Below is a small trained network, with its code and all its weights. Each question gives an input and a class and asks what happens when units are switched off, that is, made to give their printed mean instead of their output.

import numpy as np


def w(rows, s, z=0):
    codes = np.array(rows[::2]) - 128.0
    scale = np.full(codes.shape[1], s)
    scale[-1] = z or s
    return codes * scale


def f(y):
    return y / 2 * (1 + np.tanh(0.7978845608 * (y + 0.044715 * y**3)))


def log_softmax(a):
    a = a - a.max(-1, keepdims=True)
    return a - np.log(np.exp(a).sum(-1, keepdims=True))


def net(x, mask):
    res = np.array(x, float).reshape(1, 4) / 4 @ E
    y = f(res @ A[0][:, :-1].T + A[0][:, -1])
    res = res + np.where(mask, y, B[0][:, -1]) @ B[0][:, :-1]
    return log_softmax(res[-1] @ U[:, :-1].T + U[:, -1])


A, B = {}, {}
E = w([
[162,235,146,159,170,87],'x0',
[108,187,153,41,119,101],'x1',
[99,121,123,139,11,26],'x2',
[51,187,198,206,104,154],'x3',
],0.011)
A[0] = w([
[134,90,86,133,149,184,204],'n0',
[83,191,191,165,91,126,148],'n1',
[109,74,83,140,141,178,139],'n2',
[159,147,117,76,89,66,175],'n3',
[153,128,112,108,196,195,150],'n4',
[155,157,120,104,145,77,165],'n5',
[142,154,143,165,137,51,156],'n6',
[143,108,107,56,95,86,206],'n7',
[168,158,139,110,183,147,129],'n8',
[171,194,129,107,170,111,254],'n9',
[167,159,117,165,152,110,207],'n10',
[121,102,98,157,106,63,124],'n11',
[120,152,129,117,109,83,174],'n12',
[131,96,132,127,135,180,201],'n13',
[109,156,146,90,136,96,154],'n14',
[127,9,126,129,93,147,204],'n15',
[19,138,154,135,96,155,201],'n16',
],0.014,0.0066)
B[0] = w([
[209,104,165,81,196,147,209],'n0',
[83,200,136,202,164,67,226],'n1',
[203,71,174,108,227,88,192],'n2',
[8,63,88,61,71,168,211],'n3',
[161,149,183,74,175,205,221],'n4',
[22,56,126,143,116,174,176],'n5',
[133,63,56,230,70,119,184],'n6',
[100,84,87,2,98,113,225],'n7',
[99,167,179,117,99,202,187],'n8',
[38,83,176,170,149,232,224],'n9',
[138,88,124,233,118,193,186],'n10',
[184,135,96,132,32,163,184],'n11',
[56,138,80,156,61,117,177],'n12',
[170,99,164,118,221,127,188],'n13',
[50,134,114,132,163,124,167],'n14',
[240,113,122,65,139,15,249],'n15',
[125,213,153,114,178,4,220],'n16',
],0.008,0.014)
U = w([
[120,192,102,153,37,84,38],'0',
[150,82,76,254,82,163,162],'1',
[145,158,217,121,159,239,131],'2',
[250,73,152,78,179,105,246],'3',
[204,167,124,185,87,101,2],'4',
[81,237,145,196,174,75,76],'5',
[144,113,64,38,71,101,134],'6',
[41,67,97,98,111,176,39],'7',
],0.0094,0.0017)

Each question gives the input, the list of numbers given to net, and the class t.
The units are the neurons (one row each of A and B). Each row of codes is followed by its name. A weight is (code - 128) times the scale printed after its matrix; where a second scale follows, it is the last column's (A, B and U).
mask holds one flag per neuron, in row order. A switched-off neuron (its flag False) gives its mean, the last column of its row in B, instead of its output. The means were averaged over made-up inputs and are rounded, as every weight is.
A unit's drop is (log p(t) with every unit on - log p(t) with that unit switched off) / (log p(t) with every unit on - log p(t) with every unit switched off).
The circuit of an input: a set's keep is (log p(t) with only the set's units on - log p(t) with every unit switched off) / (log p(t) with every unit on - log p(t) with every unit switched off). Starting from the 12 units with the biggest drops (on a tie, the unit counted first), units are removed one at a time, each time the one whose removal leaves the highest keep (on an exact tie, the one counted first), for as long as the keep stays at least 0.8.
circuit, biggest first: the units of the circuit, biggest drop first
most important unit: the unit with the biggest drop
top k neurons: the k neurons with the biggest drops, biggest first
drop of u: that unit's drop, to one decimal
input [8,3,1,1], class 1: most important unit : n6
input [4,-4,5,-6], class 7: circuit, biggest first : [n3 n5]
input [1,-6,4,3], class 4: top 2 neurons : [n9 n3]
input [6,-2,8,-4], class 7: top 3 neurons : [n3 n7 n5]
input [-8,-1,-1,8], class 3: top 2 neurons : [n15 n2]
input [-8,1,0,7], class 5: top 2 neurons : [n16 n1]
input [-3,5,-1,-8], class 6: top 4 neurons : [n7 n3 n15 n10]
input [0,4,5,-2], class 7: top 2 neurons : [n15 n3]
input [6,-4,7,-4], class 1: top 3 neurons : [n6 n11 n10]
input [2,-2,2,-8], class 7: top 3 neurons : [n5 n3 n16]
input [-2,5,0,-8], class 7: top 2 neurons : [n3 n5]
input [4,7,-5,-3], class 2: top 2 neurons : [n4 n8]
input [8,-5,5,-7], class 1: top 3 neurons : [n6 n10 n11]
input [0,-7,7,4], class 0: most important unit : n11
input [8,-6,-3,3], class 1: top 2 neurons : [n6 n10]
input [-1,-6,6,6], class 5: drop of n3 : 0.2
input [-3,6,-5,0], class 2: drop of n15 : 0.2
input [-3,1,5,2], class 0: drop of n1 : 0.1
